Below is a small trained network, with its code and all its weights. Each question gives an input and a class and asks what happens when units are switched off, that is, made to give their printed mean instead of their output.

import numpy as np


def w(rows, s, z=0):
    codes = np.array(rows[::2]) - 128.0
    scale = np.full(codes.shape[1], s)
    scale[-1] = z or s
    return codes * scale


def f(y):
    return y / 2 * (1 + np.tanh(0.7978845608 * (y + 0.044715 * y**3)))


def log_softmax(a):
    a = a - a.max(-1, keepdims=True)
    return a - np.log(np.exp(a).sum(-1, keepdims=True))


def net(x, mask):
    res = np.array(x, float).reshape(1, 4) / 4 @ E
    y = f(res @ A[0][:, :-1].T + A[0][:, -1])
    res = res + np.where(mask, y, B[0][:, -1]) @ B[0][:, :-1]
    return log_softmax(res[-1] @ U[:, :-1].T + U[:, -1])


A, B = {}, {}
E = w([
[143,92,41,108,179,65,29],'x0',
[69,205,81,49,227,58,246],'x1',
[187,141,79,160,169,173,112],'x2',
[254,221,240,52,161,54,87],'x3',
],0.005)
A[0] = w([
[70,13,39,156,102,168,173,24],'neuron 1',
[97,134,225,214,51,198,197,247],'neuron 2',
[132,85,60,112,176,62,73,200],'neuron 3',
[122,89,79,121,190,88,69,141],'neuron 4',
[42,46,60,155,122,171,167,52],'neuron 5',
[3,85,89,170,121,211,132,44],'neuron 6',
[166,66,168,195,90,179,50,97],'neuron 7',
[202,217,177,7,132,80,60,234],'neuron 8',
[131,73,187,175,79,138,17,60],'neuron 9',
[101,62,17,206,74,149,187,14],'neuron 10',
[87,203,68,122,203,63,211,139],'neuron 11',
[62,147,89,78,176,85,190,76],'neuron 12',
[111,120,182,202,54,245,159,254],'neuron 13',
[195,178,212,108,184,78,81,138],'neuron 14',
[74,216,124,67,213,111,184,147],'neuron 15',
[55,70,74,220,143,168,163,117],'neuron 16',
[155,68,173,191,49,172,71,138],'neuron 17',
[63,230,74,43,224,105,197,139],'neuron 18',
[173,90,200,191,23,108,89,132],'neuron 19',
[184,170,55,167,210,231,81,159],'neuron 20',
[172,133,53,145,159,132,99,149],'neuron 21',
],0.0052,0.0023)
B[0] = w([
[179,55,211,191,208,70,159,184],'neuron 1',
[124,196,38,3,119,143,47,243],'neuron 2',
[51,209,175,36,140,173,47,176],'neuron 3',
[105,189,145,50,90,199,96,152],'neuron 4',
[175,81,206,197,176,89,119,181],'neuron 5',
[174,51,224,221,219,131,74,184],'neuron 6',
[252,192,72,117,76,61,69,199],'neuron 7',
[56,62,193,243,250,184,188,253],'neuron 8',
[194,224,80,160,69,59,99,185],'neuron 9',
[113,40,201,200,160,139,136,176],'neuron 10',
[209,223,53,145,62,71,71,216],'neuron 11',
[193,147,66,172,89,52,77,174],'neuron 12',
[160,191,77,68,190,143,62,246],'neuron 13',
[163,58,205,197,197,103,206,199],'neuron 14',
[199,177,54,200,135,52,50,212],'neuron 15',
[130,67,177,217,209,117,5,193],'neuron 16',
[214,182,63,124,118,79,59,214],'neuron 17',
[186,147,30,184,86,50,9,243],'neuron 18',
[224,170,65,209,156,87,61,204],'neuron 19',
[38,192,134,115,118,209,78,164],'neuron 20',
[89,183,167,87,89,195,139,146],'neuron 21',
],0.0041,0.0043)
U = w([
[254,190,56,183,60,22,85,106],'0',
[201,85,202,244,168,84,163,118],'1',
[135,194,111,129,92,133,96,241],'2',
[148,178,103,61,96,128,84,234],'3',
[108,120,154,88,45,155,190,2],'4',
],0.005,0.0023)

Each question gives the input, the list of numbers given to net, and the class t.
The units are the neurons (one row each of A and B). Each row of codes is followed by its name. A weight is (code - 128) times the scale printed after its matrix; where a second scale follows, it is the last column's (A, B and U).
mask holds one flag per neuron, in row order. A switched-off neuron (its flag False) gives its mean, the last column of its row in B, instead of its output. The means were averaged over made-up inputs and are rounded, as every weight is.
A unit's drop is (log p(t) with every unit on - log p(t) with that unit switched off) / (log p(t) with every unit on - log p(t) with every unit switched off).
The circuit of an input: a set's keep is (log p(t) with only the set's units on - log p(t) with every unit switched off) / (log p(t) with every unit on - log p(t) with every unit switched off). Starting from the 12 units with the biggest drops (on a tie, the unit counted first), units are removed one at a time, each time the one whose removal leaves the highest keep (on an exact tie, the one counted first), for as long as the keep stays at least 0.8.
circuit, biggest first: the units of the circuit, biggest drop first
unit that matters most: the unit with the biggest drop
top k neurons: the k neurons with the biggest drops, biggest first
drop of u: that unit's drop, to one decimal
input [8,-4,-8,-8], class 1: circuit, biggest first -> [neuron 1; neuron 6; neuron 10]
input [-3,3,0,7], class 1: circuit, biggest first -> [neuron 8; neuron 14]
input [1,2,5,7], class 1: circuit, biggest first -> [neuron 8; neuron 14]
input [8,0,7,4], class 3: top neuron -> [neuron 3]
input [-2,-1,-3,6], class 1: top 2 neurons -> [neuron 8; neuron 14]
input [3,0,-6,7], class 1: top 2 neurons -> [neuron 8; neuron 14]
input [-6,8,-5,3], class 0: circuit, biggest first -> [neuron 18; neuron 15]
input [-4,-2,-3,7], class 1: top 2 neurons -> [neuron 8; neuron 14]
input [2,-5,3,7], class 1: top 3 neurons -> [neuron 8; neuron 14; neuron 2]
input [1,-2,-1,8], class 1: top 2 neurons -> [neuron 8; neuron 14]
input [-5,-1,4,-8], class 1: drop of neuron 1 -> 0.2
input [5,6,2,-8], class 1: drop of neuron 2 -> 0.2
input [5,-1,-3,-8], class 1: drop of neuron 6 -> 0.1
input [6,1,2,-7], class 1: unit that matters most -> neuron 1
